[-311  101  111  -46  124  303 -175   14  228   40   88 -278 -279  115
  136 -182   19  135  256  519 -102 -123 -348  408 -390 -134  411 -486
  477 -131  100  234 -271]
j176
[  86 -131  397 -394  -50 -181   40   25   72   14 -159  187  567 -199
   25  377  259  250  -39  286 -110  346 -169 -126  313 -235  310 -434
 -129  110  267 -209 -576]
j641
[-216  126   69   48  -80  -65 -237  309   46  389 -487 -251 -173 -120
  -34 -114  -53   58   92  -65  360  -75  -94  -20 -195  -99   69  274
  409  -53  373  249  284]
j882
[  42  220  147  246 -171  339 -297  373  375  113 -328   -3  222 -296
 -315   18  130    6  -80  413  103  -60   75   38  303  192  250   -1
  641 -185  137  304  -51]
j375
[ 239  -11   60  302  160  238   15  199 -155 -117 -189  322  541  -46
 -279 -316   60   71 -154 -213  -73  447  477   15  380  271  355 -208
  459 -597  -66 -280  -93]
j904
[-321  -84   99  -20   96  353   51  106  -90   59  246  -68 -146  -49
  119 -201   51  193  163  255   29  -65 -503  358 -122 -183  447  -88
  654 -225 -107  188 -108]
j176
[ 163   80  429   54  354  320  168  388  112    9 -124  424  569 -183
 -313  -76  409  236 -149   46 -111  142  475   43  450  315  503 -126
  513 -459 -149  -96 -120]
j375
[-295  -69 -133  197 -104  269 -385 -167   14  -13 -251 -198 -158 -189
    3  -65  167 -168   47  206   42  149 -268  -28 -264 -350 -156   98
  261   70  400  196 -252]
j641
[-197 -105  -84  164  173  244  166 -364 -220 -127  433   71 -149  295
 -209    0   90  293   41 -165 -137  -44 -438  290 -167 -109  359   21
  503 -212 -432  143   43]
j882
[ 170  -51  236  261  339  387   11  228  177 -190  -65  556  757 -134
 -423  -98  374  139 -109  -89  114  200  650  248  320  238  221 -105
  255 -406  -85 -106 -127]
j641
[-411 -214 -212  165  396  127  -40 -497 -218  -30  244   72 -377  328
   81  -60  376  356  142    4 -197   48 -374  180  -22 -190  156   10
  443 -185 -442   44 -152]
j174
[  61  -92  476 -534 -114   29  136  323 -202 -166    7  290  711 -372
 -177  178   85  170 -177   92   22   33  153  116  458 -602  464 -267
  -63  -38  280  -63 -371]
j904
[  95  -92  248  230  413  231   72   75 -107 -264   96  462  529  114
 -288 -176  450  105   -3   93    7  238  202  237  404  227  105 -316
  217 -336 -367 -241 -181]
j641
[  78 -231  287   64  467  306  172  443   -5 -177   24  430  450   28
 -389 -351  372  109  -76   43   81  218  256  240  296   15  421  -41
  569 -337 -343  -83 -427]
j174
[-280   25  179  156 -167  254 -287   15    4   -2 -257 -138  102 -339
  176   60  117   67  -69  272  369  -87 -190   75  106 -107   69  212
  388 -176  601  134  -81]
j61
[  83    5  113 -264  -49 -226 -168  348   24  179  -26  334  304 -111
 -211  247  111  190  -62  167 -215  255  -10  193  122 -472  324 -487
   57  125  -59 -105 -555]
j882
[-110    5 -146  247   13  135 -202 -337   49   97 -149 -320 -118  129
  -72   -8  -10   75  100  -96    8  165 -243   12 -232 -249   35  195
  243 -212   91  165 -177]
j349
[ -35  236 -386  181   15  207 -201 -189  -25  -78  183  -21  -14   50
  335   52 -147   76    7   11  -10  280 -331  142  -85 -145 -142 -419
 -143 -223   29 -252 -344]
j904
[-114  227 -431   50   45  189 -361  540   91  202 -178  102 -134 -189
   54 -211  -98   93  -10  239   60   -2 -264  296 -131 -370 -257 -366
  313  -48  -68  113 -367]
j882
[-103  125  122  251    6  307   14 -288  145 -134 -111 -382   42  -76
 -113   25  166  -70   66  -69  162 -118  -67 -174  100   19   -9  354
  317 -249  272  398  -16]
j174
[  40  -47 -451   45  335  129 -120  278   56   77  -20  134   50  -39
   27 -103  -23   92  -83  288 -143  214 -156  194   22   -2 -251 -503
  383  -78 -150   40 -694]
j46
[ 119 -133  337 -446   91 -358   87  156 -144   47  -87  278  612  -44
   52  128  104  282   22 -284  128  157   90  241  208 -607  146 -498
 -305 -129  133 -333 -526]
j176
[-109 -294  186 -300  234 -191  169 -235 -183 -122  229  141  254  -26
    4  195  446   48   39  -23 -334  237   66 -176  365 -425  -77 -231
 -299  288  -61  -54 -449]
j882
[  86  -75   64  192  125  265   11   22   10 -213  -42  426  411  -52
 -255 -199  189  207 -128  -30   63    3  129  196  184   -1  248 -122
  271 -339 -204 -238  -83]
j349
[-179 -356 -201  211  230  231   57 -283 -405  -53  201  142   76  -60
  -54  -85   92  220 -126 -156   51  153  -92  141  576  348  217  105
  615 -381 -262   13   20]
j349
[-211 -718 -143 -395  234 -153 -141 -426 -213 -204  301  336  518  -66
  223  339   56  238   92  -14  -97  348 -257  204  749 -262  -13 -704
 -119   29  150 -289 -548]
j46
[ 186   13  549 -379   14 -109  246   60 -249  -66   79  145  685  -47
   -7  417  -77  422  -78 -149 -195   90    4  -59  307  -43  298 -199
 -119 -222  208  -86   47]
j882
[  28  101  124  293   41  250   12  527  -36  119 -237  219  351  -27
 -236 -313   25  203 -215   36  155  159  111  364  240  311  502 -238
  688 -537 -117 -134  166]
j375
[-129  -22    9  130 -167   67 -227  -77  126  -24  -75  -39  209  -85
  -70  -54  130  -63   -4  448  154  140  -75  112  -33 -320  182 -263
  178   73  265   -1 -545]
j349
[ 167   -9  531 -363  154  -14   63  109   26 -116  -95  285  721 -318
  -96  470  433  232 -132  297 -205  124  -46   19  349 -163  122 -448
 -284   30  220 -151 -480]
j641
[ 217   -2  405 -321  -17 -229  -99  192 -135 -181  -18  461  618  -55
  -59  290   52  135  -50  162    3  141  176  139  632 -104  -43 -528
 -317  -45   80 -290 -268]
j349
[   3 -302  285 -339  395  187   96   58 -124 -279  412  353  569 -158
  -34   98  213  -55   55 -100 -185  164  385  164  779 -170  -84 -365
 -215 -240  -41 -117 -430]
j174
[  15   34  221  316  113  162  -86  149  210  -45   -6  205  241  -16
 -109   -7  331  149  -91  203   29  161   24  240  155  250  426 -144
  262 -202 -117 -244  -12]
j46
[ -30   87 -330   86  215  140 -149  407  177   49  -37 -112 -270 -108
  338  -74  -28  -39  -11  400   25   85 -474  109  -60   11 -117 -170
  224  184  -60   60 -498]
j61
[  23  270  222 -238  324  -97   27  367 -106  210  180    8 -102  148
  194  121  -38  211  212  419   60  -27 -501  251  -42  141  458 -411
  360 -123 -189  -28 -378]
j174
[ 116 -480   62 -205  131 -176  -42  209  -92 -112    0  409  692 -319
 -169  120  409 -200  -90   23  162  499   77  -89  875 -255    7 -306
  -72  298  -48 -248 -809]
j375
[  31  -11  166 -436  -47 -293 -192  279 -318    8  -95  361  708 -203
   92  281   18  318 -124  220  -86  437   -1 -117  601 -243  254 -713
   80   55  208 -329 -513]
j882
[-204 -237  -43  -58  262   93  138 -198 -422 -119  248   63 -286  103
  -42   45  197  272 -185  261 -184 -108 -519   87  262   98  311  -37
  527  -21 -376   25  -58]
j904
[ -57 -407  141 -366  -38 -173  255 -162 -429 -174  156  266  548 -361
   55  317  321   44  -83  163  -44  226 -378 -211  454 -541  192 -117
 -142  338  153 -139 -546]
j641
[ 141 -256  246  255  398  253  -85  330  175 -312 -110  524  744 -149
 -357 -110  440   38  -50  260  151  189  321   63  857  494  254 -195
  496 -228 -163 -118 -155]
j174
[ 204  238   42  217 -189   60 -159  246  -54  231 -444 -371   25 -110
 -235   54 -320   26 -182   94   93  -52 -302  -52 -163   87  317  290
  578 -389  266  124   65]
j61
[-111  -48  -55  457  -81  210  -70 -516 -146 -254   77 -308  159   89
   31  -86  116 -110  -24  -44  165   49 -271 -194  164   -8  144  123
  343 -151  133  -28 -121]
j375
[-162  104 -101  225  -91  173 -456   51  289  157 -219  -87   12 -182
  142  -89  103   17   22  345   64  130   85  -41   74 -228  -85 -132
  298 -177  284  -19 -399]
j176
[ -68 -138   19  161   32  121 -202   31  129  -38  -77  -72  383 -266
   58   64  187 -138  215  543  259  204 -388 -172  318  -27   57  -71
  349  117  272  124 -390]
j176
[ 131 -282  270 -402 -199 -189   51  336 -292   44  -35  286  492 -207
 -152  181 -156   86 -103   -8  -44  246 -149  226  238 -570  332 -165
 -126    3  151 -159 -293]
j349
[ -98 -280 -316  352   53  136 -209 -572 -178 -108   27 -153  114   50
   21  -11   42 -131   80 -172   -2  353   30 -401   12  -79 -188  386
  114  -14  121  -13 -135]
j641
[-294 -198 -249   35   66  -16 -152 -147 -240  115  192  -76 -392  115
  177   97 -120  268   13  202  -89 -209 -413  187  130  114    3   26
  412    8 -230  187  282]
j176
[  87  -45  197   74  398  275 -321  252  -93 -235 -225  597  363 -231
 -215  -88  446  184 -178  474 -188  150  440   85  877  389  151 -371
  422 -448 -188 -319 -246]
j61
[-100  -39   51  326   99   57 -293  -52  141  -53  -81 -271  191   51
   91   -9  -33 -123   13   82  200   14 -170  -31  435  325 -151 -123
  276 -115  225  -50  131]
j349
[  38 -114  269  174  160  270  124  197   57 -138 -118  328  343 -172
 -171  -51  263  128 -103  172   41  144  112  122  367  550  417  -31
  470 -274   -6  -60  173]
j61
[  77   74  321   39  426  105   73  375   -1  -60 -169  336  334    2
 -315 -193  461  254 -184  202 -140   99  359   86  472  162  347 -248
  540 -244 -335  -81 -276]
j349
[ 102 -141  307 -367  -26 -109  -14   50  -38 -221  199  384  813 -153
  -51  225  -13  -10  -57   45   27  236  417  200  614 -313  186 -637
 -447  -60  281 -358 -421]
j349
[ -96 -461  215 -316   45 -279  -50 -174 -279 -156  262  403  671 -128
  220  358  102   42   75  -74  267  277   30   61  699 -140  -13 -370
 -347  179  284 -345 -272]
j641
[ 219   44  506   39    3  211  153  473 -141 -316 -201  273  434 -371
 -236  -30  323  -80 -167  476   28   86  -99 -116  496  227  569  116
  358  -49   39  -99  -24]
j61
[ -22  -15 -460  281  336  257 -271  174  123  -55  -31  143  137  -94
   50 -278  207  -65   50  166  203  381  -74   73  397   63 -226 -380
  340  -94 -238  -80 -654]
j904
[  48 -263  220 -390   23 -218   20   73 -249  -90  -37  212  384 -258
   51  206  283  -90  -74  144  -92  270 -105 -170  704 -338  -12 -334
 -286  192   99 -267 -510]
j375
[  32 -138  142  374  253  447  -32   -3  124 -335 -111  433  509 -164
 -293 -194  575  195 -100 -117   70  229  419  139  401   14  240  155
  400 -358 -191  -42 -286]
j61
[  59  117  355  211   13  134  226  304   69  127  -49   52  302   46
  -34 -332  185   58   -7  101  206  236    5    4 -200  147  723  -91
  616 -211   -8 -192 -299]
j375
[ 244  -21 -603  272  137   50 -163  241  111   52 -178   81  -28 -154
 -174 -175   49 -333 -132   78  -32  454 -287  -58  -14 -119 -180 -193
  165   41 -261 -234 -752]
j61
[  84 -283  184 -438   68 -318 -100  103 -277 -137  -13  319  412 -127
   66  381   69  122 -103  -13  -16  251 -311   15  607 -303   63 -340
 -158  132   54 -363 -414]
j61
[  93 -224  209 -298   20  -24    7   -7 -250 -204   -6  371  610 -151
 -106   44  126   93  -99   83  -51  286  -28  122  539 -500  132 -495
 -103 -323   88 -451 -633]
j61
[  -2 -324  311 -446 -114 -249  157   84 -245 -234   31  223  705 -402
  -77  299  277   -7 -155   62   35  117  -49 -123  899 -311   73 -307
 -144  273  197  -99 -284]
j46
[-170 -240 -195  228  180  127  -45 -682  -52  -79  301   44 -130  343
  -14   57  151  295  174 -353  -14   17 -258  277 -142 -162  -25   38
  181 -316 -310   53 -247]
j174
[ -65 -382  184 -539  -85 -186  160   13  -88   51  165  175  203 -400
  119  256  171 -101   47  124   62  263 -180  -92  266 -464  281  -92
 -174  435  251  -27 -734]
j349
[-109 -179  170 -187  -21   42 -223  -40   89 -277   44  152  487 -193
  254  181  189    2   18  157  -83  327   14 -192  258 -458   83 -191
 -196  257  343 -260 -459]
j61
[-200   81 -353  -12  209  191 -172  345   74  195 -256 -164 -213 -174
  231 -107  -44  195  -22  273 -145  -50 -373  221 -202  -88 -275 -310
  348  -25   74  304 -135]
j176
[ 182 -103  269 -306   21   40 -204   21   83 -162  204  506  797 -152
  -97  464  -83   39   24 -295   -6  201  394  -36  574 -191   55 -219
 -332 -119  188 -317  -76]
j375
[  20 -219  154 -325  170   -9 -135  316  -62   -3 -128  177  431 -155
  140   -3   35   88   71  115  -17  305 -117  149  262 -304  -74 -504
  -50  -43  198 -168 -562]
j641
[  17  146   46  230   60  196 -118   36  136  -37 -160 -309   82   -7
    7   38   31   -8  -53  150   96  -69 -242  -53   50   77   43   21
  343  -88  189  196 -176]
j375
